Here is a tiny trained network, its code and every weight. The questions are about switching its units off for an input and a class, where a switched-off unit gives its printed mean instead of its output.

import numpy as np


def w(rows, s, z=0):
    codes = np.array(rows[::2]) - 128.0
    scale = np.full(codes.shape[1], s)
    scale[-1] = z or s
    return codes * scale


def f(y):
    return np.maximum(y, 0)


def log_softmax(a):
    a = a - a.max(-1, keepdims=True)
    return a - np.log(np.exp(a).sum(-1, keepdims=True))


def net(x, mask):
    res = np.array(x, float).reshape(1, 3) / 4 @ E
    y = f(res @ A[0][:, :-1].T + A[0][:, -1])
    res = res + np.where(mask, y, B[0][:, -1]) @ B[0][:, :-1]
    return log_softmax(res[-1] @ U[:, :-1].T + U[:, -1])


A, B = {}, {}
E = w([
[82,199,84,140,74],'x0',
[192,78,113,91,21],'x1',
[252,167,114,206,151],'x2',
],0.015)
A[0] = w([
[126,75,188,82,117,112],'N1',
[73,123,99,117,119,156],'N2',
[210,121,103,162,139,11],'N3',
[102,102,50,51,58,54],'N4',
[7,145,164,32,121,65],'N5',
[66,139,93,70,130,170],'N6',
[75,131,198,142,212,41],'N7',
[88,179,112,156,46,130],'N8',
[104,220,70,243,178,113],'N9',
[138,23,152,38,77,132],'N10',
[90,148,174,132,205,189],'N11',
[67,153,144,66,124,201],'N12',
[132,202,138,148,160,129],'N13',
[73,139,147,89,130,58],'N14',
[187,133,170,104,5,49],'N15',
[200,126,128,175,149,129],'N16',
[173,120,70,97,71,45],'N17',
[176,58,234,138,209,61],'N18',
[126,162,138,83,176,89],'N19',
[125,44,152,95,96,120],'N20',
[149,57,205,123,155,174],'N21',
],0.012)
B[0] = w([
[107,144,151,115,111,176],'N1',
[142,94,115,127,135,191],'N2',
[149,52,137,138,90,181],'N3',
[140,112,174,173,88,195],'N4',
[138,162,78,114,190,247],'N5',
[168,77,108,129,137,218],'N6',
[225,9,185,114,107,196],'N7',
[147,105,94,120,166,204],'N8',
[90,206,156,158,90,254],'N9',
[94,155,161,155,71,236],'N10',
[151,134,71,109,158,237],'N11',
[160,75,150,128,126,232],'N12',
[92,175,151,85,103,192],'N13',
[101,177,104,147,175,167],'N14',
[188,127,89,85,189,215],'N15',
[160,111,87,107,158,224],'N16',
[141,126,72,98,187,180],'N17',
[138,142,60,71,218,208],'N18',
[165,100,155,137,142,152],'N19',
[92,147,148,146,97,191],'N20',
[120,95,160,173,79,211],'N21',
],0.015)
U = w([
[156,3,137,150,106,43],'0',
[129,144,63,118,198,253],'1',
[40,152,219,161,20,42],'2',
],0.014,0.00059)

Each question gives the input, the list of numbers given to net, and the class t.
The units are the neurons (one row each of A and B). Each row of codes is followed by its name. A weight is (code - 128) times the scale printed after its matrix; where a second scale follows, it is the last column's (A, B and U).
mask holds one flag per neuron, in row order. A switched-off neuron (its flag False) gives its mean, the last column of its row in B, instead of its output. The means were averaged over made-up inputs and are rounded, as every weight is.
A unit's drop is (log p(t) with every unit on - log p(t) with that unit switched off) / (log p(t) with every unit on - log p(t) with every unit switched off).
The circuit of an input: a set's keep is (log p(t) with only the set's units on - log p(t) with every unit switched off) / (log p(t) with every unit on - log p(t) with every unit switched off). Starting from the 12 units with the biggest drops (on a tie, the unit counted first), units are removed one at a time, each time the one whose removal leaves the highest keep (on an exact tie, the one counted first), for as long as the keep stays at least 0.8.
circuit, biggest first: the units of the circuit, biggest drop first
unit that matters most: the unit with the biggest drop
k most important neurons: the k neurons with the biggest drops, biggest first
drop when u is switched off: that unit's drop, to one decimal
input [7,1,-6], class 0: 2 most important neurons : N4, N12
input [-4,-6,-2], class 0: circuit, biggest first : N7
input [-5,-4,-8], class 0: 2 most important neurons : N7, N12
input [2,8,4], class 1: 3 most important neurons : N15, N17, N7
input [1,7,5], class 1: 4 most important neurons : N15, N7, N17, N12
input [8,1,-7], class 0: 4 most important neurons : N4, N12, N6, N18
input [-7,0,5], class 1: 4 most important neurons : N18, N7, N12, N4
input [1,8,4], class 1: 4 most important neurons : N15, N17, N7, N12
input [-1,-6,-7], class 0: 4 most important neurons : N7, N12, N18, N6
input [6,7,1], class 1: 4 most important neurons : N15, N17, N7, N21
input [-7,0,6], class 1: 3 most important neurons : N18, N7, N12
input [5,6,1], class 1: 3 most important neurons : N7, N15, N17
input [-7,-8,-2], class 0: 2 most important neurons : N7, N21
input [6,8,8], class 1: unit that matters most : N15
input [5,6,2], class 1: 2 most important neurons : N7, N15
input [1,-7,5], class 2: 4 most important neurons : N9, N5, N15, N13
input [-1,-7,-7], class 0: 2 most important neurons : N7, N12
input [-8,5,-5], class 2: drop when N8 is switched off : 0.0
input [3,0,3], class 2: drop when N5 is switched off : 0.3
input [2,6,2], class 1: drop when N21 is switched off : 0.4
input [-1,-2,-7], class 0: circuit, biggest first : N12
input [3,-6,8], class 2: drop when N9 is switched off : 0.5
